Below is a small trained network, with its code and all its weights. Each question gives an input and a class and asks what happens when units are switched off, that is, made to give their printed mean instead of their output.

import numpy as np


def w(rows, s, z=0):
    codes = np.array(rows[::2]) - 128.0
    scale = np.full(codes.shape[1], s)
    scale[-1] = z or s
    return codes * scale


def norm(h):
    return h / np.sqrt((h * h).mean(-1, keepdims=True) + 1e-5)


def f(y):
    return np.maximum(y, 0)


def log_softmax(a):
    a = a - a.max(-1, keepdims=True)
    return a - np.log(np.exp(a).sum(-1, keepdims=True))


def net(x, mask):
    res = np.array(x, float).reshape(1, 5) / 4 @ E
    u = 0
    for l in range(2):
        y = f(norm(res) @ A[l][:, :-1].T + A[l][:, -1])
        res = res + np.where(mask[u : u + 15], y, B[l][:, -1]) @ B[l][:, :-1]
        u += 15
    return log_softmax(norm(res)[-1] @ U[:, :-1].T + U[:, -1])


A, B = {}, {}
E = w([
[118,89,97,97,91,230],'x0',
[160,113,192,156,46,105],'x1',
[51,101,116,110,96,74],'x2',
[132,180,159,30,128,111],'x3',
[229,4,90,56,129,51],'x4',
],0.0035)
A[0] = w([
[169,119,226,151,4,113,3],'L0N1',
[164,223,149,5,79,147,30],'L0N2',
[220,155,93,109,112,240,125],'L0N3',
[182,113,101,35,102,77,90],'L0N4',
[137,162,96,122,206,138,35],'L0N5',
[77,178,213,179,213,91,119],'L0N6',
[157,175,66,95,253,164,50],'L0N7',
[68,133,109,164,141,36,98],'L0N8',
[56,98,108,55,63,134,123],'L0N9',
[170,90,137,125,144,48,87],'L0N10',
[113,162,213,136,72,147,115],'L0N11',
[178,104,169,170,45,113,21],'L0N12',
[76,149,173,93,156,28,158],'L0N13',
[226,150,198,184,243,115,113],'L0N14',
[244,213,176,127,199,104,154],'L0N15',
],0.0053,0.0047)
B[0] = w([
[122,38,221,148,138,77,165],'L0N1',
[59,151,166,2,99,75,172],'L0N2',
[87,113,109,115,32,130,202],'L0N3',
[140,193,163,101,145,94,206],'L0N4',
[81,76,198,149,162,132,144],'L0N5',
[214,168,116,104,140,140,240],'L0N6',
[67,45,227,113,160,112,185],'L0N7',
[106,93,87,123,92,169,187],'L0N8',
[74,138,92,122,80,130,197],'L0N9',
[172,172,127,130,146,160,190],'L0N10',
[141,140,170,128,184,92,191],'L0N11',
[128,157,198,152,186,138,148],'L0N12',
[72,109,104,76,93,128,253],'L0N13',
[88,57,75,116,45,146,219],'L0N14',
[81,112,116,91,30,130,249],'L0N15',
],0.0075,0.0035)
A[1] = w([
[136,82,72,245,141,123,2],'L1N1',
[85,126,98,148,82,87,105],'L1N2',
[55,121,115,152,70,121,160],'L1N3',
[119,77,97,243,132,126,122],'L1N4',
[68,79,109,109,253,145,116],'L1N5',
[101,206,132,157,141,127,56],'L1N6',
[77,161,84,124,144,83,35],'L1N7',
[159,64,74,72,117,70,165],'L1N8',
[123,210,127,177,153,148,82],'L1N9',
[138,95,63,192,109,117,70],'L1N10',
[138,136,198,103,56,93,172],'L1N11',
[78,99,94,101,69,142,153],'L1N12',
[82,146,88,166,122,25,89],'L1N13',
[254,99,69,95,157,76,44],'L1N14',
[72,101,85,93,168,115,53],'L1N15',
],0.0083,0.0037)
B[1] = w([
[33,151,125,7,81,53,143],'L1N1',
[187,132,102,86,103,190,180],'L1N2',
[216,116,121,141,151,140,234],'L1N3',
[42,163,158,36,107,67,162],'L1N4',
[133,85,254,195,120,39,157],'L1N5',
[199,148,153,106,193,163,146],'L1N6',
[139,66,186,131,84,139,148],'L1N7',
[111,194,151,169,168,188,223],'L1N8',
[191,161,156,60,194,142,147],'L1N9',
[76,169,112,20,88,105,150],'L1N10',
[105,102,106,184,188,128,234],'L1N11',
[158,127,67,173,136,114,254],'L1N12',
[174,48,89,134,45,216,154],'L1N13',
[171,209,193,104,176,201,153],'L1N14',
[149,91,177,177,107,88,161],'L1N15',
],0.0078)
U = w([
[221,243,181,104,239,226,173],'0',
[35,159,139,4,46,65,207],'1',
[206,39,91,149,32,206,175],'2',
[146,15,248,225,172,68,178],'3',
[190,112,52,147,88,205,190],'4',
[152,97,64,169,156,114,81],'5',
[60,172,54,198,187,52,1],'6',
[44,167,49,204,200,59,1],'7',
],0.011,0.0091)

Each question gives the input, the list of numbers given to net, and the class t.
The units are the neurons (one row each of A and B). Each row of codes is followed by its name. A weight is (code - 128) times the scale printed after its matrix; where a second scale follows, it is the last column's (A, B and U).
mask holds one flag per neuron, layer by layer. A switched-off neuron (its flag False) gives its mean, the last column of its row in B, instead of its output. The means were averaged over made-up inputs and are rounded, as every weight is.
A unit's drop is (log p(t) with every unit on - log p(t) with that unit switched off) / (log p(t) with every unit on - log p(t) with every unit switched off).
The circuit of an input: a set's keep is (log p(t) with only the set's units on - log p(t) with every unit switched off) / (log p(t) with every unit on - log p(t) with every unit switched off). Starting from the 12 units with the biggest drops (on a tie, the unit counted first), units are removed one at a time, each time the one whose removal leaves the highest keep (on an exact tie, the one counted first), for as long as the keep stays at least 0.8.
circuit, biggest first: the units of the circuit, biggest drop first
k most important neurons: the k neurons with the biggest drops, biggest first
top k neurons in layer l: the k neurons of layer l with the biggest drops, biggest first
input [-6,4,-6,7,1], class 1: circuit, biggest first : L0N15
input [-5,-8,3,-4,6], class 3: 3 most important neurons : L1N5, L0N6, L1N15
input [1,6,-7,3,-4], class 2: top 3 neurons in layer 0 : L0N3, L0N15, L0N14
input [-7,-6,-4,-4,-3], class 4: 3 most important neurons : L0N15, L0N14, L0N6
input [-7,-6,8,2,8], class 0: 2 most important neurons : L1N14, L1N8
input [-2,-3,-7,6,5], class 2: 2 most important neurons : L0N14, L0N15
input [3,4,-2,3,-2], class 3: 2 most important neurons : L0N11, L0N1
input [-7,-7,-1,6,-2], class 3: circuit, biggest first : L0N7, L1N5
input [-8,-4,-8,8,6], class 1: top 2 neurons in layer 0 : L0N15, L0N4
input [1,3,-6,7,7], class 0: top 3 neurons in layer 0 : L0N4, L0N13, L0N9
input [-4,2,-7,8,-6], class 1: top 2 neurons in layer 0 : L0N2, L0N15
input [1,6,8,-2,8], class 0: top 2 neurons in layer 1 : L1N8, L1N14
input [-6,-8,-2,-4,7], class 3: 4 most important neurons : L0N7, L1N5, L0N6, L1N15
input [-6,0,7,-2,3], class 2: circuit, biggest first : L1N13
input [5,7,-8,8,4], class 1: top 2 neurons in layer 0 : L0N2, L0N4
input [-5,-6,7,5,-8], class 0: top 3 neurons in layer 0 : L0N6, L0N14, L0N15
input [-4,-6,6,-1,4], class 2: top 3 neurons in layer 1 : L1N13, L1N11, L1N2
input [-2,2,-6,7,4], class 1: 2 most important neurons : L0N2, L0N4
input [-6,-5,-8,-5,-4], class 2: 2 most important neurons : L0N15, L0N14
input [-1,5,0,-3,-2], class 3: circuit, biggest first : L0N1
input [-8,7,7,2,5], class 4: top 4 neurons in layer 0 : L0N13, L0N7, L0N8, L0N10
input [3,-6,4,-2,3], class 3: 2 most important neurons : L1N5, L0N15
input [-2,4,-7,2,7], class 0: 3 most important neurons : L1N14, L1N8, L0N4
input [-4,-1,8,-1,8], class 0: top 2 neurons in layer 0 : L0N10, L0N15
input [1,8,-6,3,-1], class 3: top 2 neurons in layer 0 : L0N1, L0N11
input [-6,-3,6,-2,6], class 0: top 2 neurons in layer 0 : L0N10, L0N15
